Below is a small trained network, with its code and all its weights. Each question gives an input and a target symbol and asks what happens when units are switched off, that is, made to give their printed mean instead of their output.

import numpy as np


def w(rows, s, z=0):
    codes = np.array(rows[::2]) - 128.0
    scale = np.full(codes.shape[1], s)
    scale[-1] = z or s
    return codes * scale


def norm(h):
    return h / np.sqrt((h * h).mean(-1, keepdims=True) + 1e-5)


def f(y):
    return y / 2 * (1 + np.tanh(0.7978845608 * (y + 0.044715 * y**3)))


def softmax(a):
    e = np.exp(a - a.max(-1, keepdims=True))
    return e / e.sum(-1, keepdims=True)


def log_softmax(a):
    a = a - a.max(-1, keepdims=True)
    return a - np.log(np.exp(a).sum(-1, keepdims=True))


def net(x, mask):
    ids = ['ΦΨαγδζηλμξστω'.index(c) for c in x.split()]
    T = len(ids)
    res = E[ids] + P[:T]
    r = norm(res)
    for j in range(3):
        rows = slice(3 * j, 3 * j + 3)
        q, k, v = (r @ M[0][rows].T for M in (Q, K, V))
        z = softmax(np.where(np.tri(T) > 0, q @ k.T / 3**0.5, -1e9)) @ v
        o = O[0][rows]
        res = res + np.where(mask[j], z, o[:, -1]) @ o[:, :-1]
    y = f(norm(res) @ A[0][:, :-1].T + A[0][:, -1])
    res = res + np.where(mask[3:7], y, B[0][:, -1]) @ B[0][:, :-1]
    return log_softmax(norm(res)[-1] @ U[:, :-1].T + U[:, -1])


Q, K, V, O, A, B = {}, {}, {}, {}, {}, {}
E = w([
[99,110,139,80,128],'Φ',
[126,123,99,209,127],'Ψ',
[47,88,169,173,71],'α',
[95,116,82,141,108],'γ',
[100,104,151,180,87],'δ',
[116,122,168,66,107],'ζ',
[110,133,126,152,149],'η',
[131,103,181,135,177],'λ',
[110,109,115,82,167],'μ',
[116,60,52,249,172],'ξ',
[157,124,119,149,115],'σ',
[137,119,114,109,66],'τ',
[60,84,139,107,124],'ω',
],0.018)
P = w([
[159,105,126,111,119],'0',
[90,9,149,208,83],'1',
[101,163,124,103,136],'2',
[144,232,128,125,6],'3',
[86,22,146,176,100],'4',
[126,145,125,108,125],'5',
],0.022)
Q[0] = w([
[131,29,130,107,91],'H1',
[162,73,96,117,185],'H1',
[160,170,134,105,127],'H1',
[146,141,90,53,97],'H2',
[130,54,128,117,101],'H2',
[161,33,103,152,172],'H2',
[110,120,188,146,150],'H3',
[114,112,76,200,115],'H3',
[74,252,154,124,147],'H3',
],0.035)
K[0] = w([
[213,75,127,70,122],'H1',
[134,35,194,145,125],'H1',
[99,156,179,109,114],'H1',
[105,99,76,42,96],'H2',
[171,14,136,139,110],'H2',
[239,77,129,175,154],'H2',
[93,82,186,142,128],'H3',
[118,113,35,175,127],'H3',
[1,176,176,109,210],'H3',
],0.028)
V[0] = w([
[128,132,32,119,174],'H1',
[160,143,75,51,84],'H1',
[128,170,183,105,175],'H1',
[167,155,129,107,221],'H2',
[106,90,239,232,103],'H2',
[133,56,105,91,183],'H2',
[147,107,30,172,100],'H3',
[127,114,32,22,241],'H3',
[4,76,141,148,125],'H3',
],0.026)
O[0] = w([
[118,204,129,64,164,165],'H1',
[62,92,201,103,148,237],'H1',
[151,137,152,226,138,3],'H1',
[202,49,102,145,116,9],'H2',
[30,104,131,206,253,144],'H2',
[198,110,88,57,177,149],'H2',
[161,205,67,98,65,234],'H3',
[247,46,26,79,154,151],'H3',
[46,182,105,85,237,217],'H3',
],0.019,0.014)
A[0] = w([
[4,84,89,148,116,92],'N1',
[63,138,170,119,54,250],'N2',
[195,77,169,75,132,128],'N3',
[75,170,152,197,163,126],'N4',
],0.031,0.0023)
B[0] = w([
[222,18,134,158,202,249],'N1',
[87,33,20,172,156,248],'N2',
[69,199,221,187,135,213],'N3',
[198,252,161,134,55,232],'N4',
],0.023,0.016)
U = w([
[142,144,238,94,154,167],'Φ',
[110,236,86,177,117,110],'Ψ',
[41,167,171,128,164,77],'α',
[110,209,121,31,119,111],'γ',
[72,183,161,151,154,86],'δ',
[78,145,218,145,112,127],'ζ',
[226,202,148,185,166,127],'η',
[167,40,131,178,178,165],'λ',
[216,103,115,110,139,146],'μ',
[149,135,7,168,161,88],'ξ',
[140,140,165,163,92,253],'σ',
[50,75,127,98,75,171],'τ',
[89,91,102,46,232,11],'ω',
],0.011,0.0034)

Each question gives the input, a string of symbols that net reads in full, and the target symbol t.
The units are the heads (3 rows each of Q, K, V and O) and the neurons (one row each of A and B). Each row of codes is followed by its name. A weight is (code - 128) times the scale printed after its matrix; where a second scale follows, it is the last column's (O, A, B and U).
mask holds one flag per unit, heads first, then neurons. A switched-off unit (its flag False) gives its mean, the last column of its rows in O or B, instead of its output. The means were averaged over made-up inputs and are rounded, as every weight is.
A unit's drop is (log p(t) with every unit on - log p(t) with that unit switched off) / (log p(t) with every unit on - log p(t) with every unit switched off).
The circuit of an input: a set's keep is (log p(t) with only the set's units on - log p(t) with every unit switched off) / (log p(t) with every unit on - log p(t) with every unit switched off). Starting from all 7 units, units are removed one at a time, each time the one whose removal leaves the highest keep (on an exact tie, the one counted first), for as long as the keep stays at least 0.8.
units of the circuit, in order: the units of the circuit, biggest drop first
most important unit: the unit with the biggest drop
k most important neurons: the k neurons with the biggest drops, biggest first
heads that matter: for each layer, one digit per head in row order, 1 if its drop is at least 0.15 and else 0, layers parted by /
input τ τ ω τ Ψ, target λ: most important unit : N1
input γ Ψ σ α, target σ: units of the circuit, in order : (H3 N3)
input τ α τ η, target τ: units of the circuit, in order : (H2 N2 N4)
input α Ψ ζ τ, target ζ: units of the circuit, in order : (H3 H2 N3)
input λ ξ Φ Φ τ, target η: units of the circuit, in order : (H3 H1 N4 H2)
input Ψ σ Φ Ψ η, target ξ: heads that matter : 011
input λ γ τ τ ζ, target η: heads that matter : 111
input η Ψ τ τ λ, target μ: heads that matter : 011
input τ Ψ γ λ δ, target λ: units of the circuit, in order : (N1 H3 H2)
input τ τ Ψ, target Ψ: heads that matter : 110
input γ Ψ δ α η Ψ, target Ψ: units of the circuit, in order : (H3 H1)
input τ δ γ ω τ, target λ: heads that matter : 001
input Φ γ α α α η, target η: 3 most important neurons : (N3 N2 N1)
input η δ μ γ, target μ: units of the circuit, in order : (H2)
input σ σ λ λ ζ, target τ: heads that matter : 001
input ξ ζ τ γ, target τ: heads that matter : 010
input τ γ τ, target τ: 2 most important neurons : (N2 N1)
input τ γ τ α τ γ, target γ: heads that matter : 011
input γ σ λ γ, target λ: heads that matter : 001
input τ λ ω ω, target ω: units of the circuit, in order : (H3)
input Ψ Φ Φ ζ, target Φ: 2 most important neurons : (N3 N2)
input ω γ Φ γ, target Φ: 2 most important neurons : (N3 N2)
input ξ ζ ζ σ, target ζ: 2 most important neurons : (N3 N1)
input ω Φ λ δ, target λ: heads that matter : 000
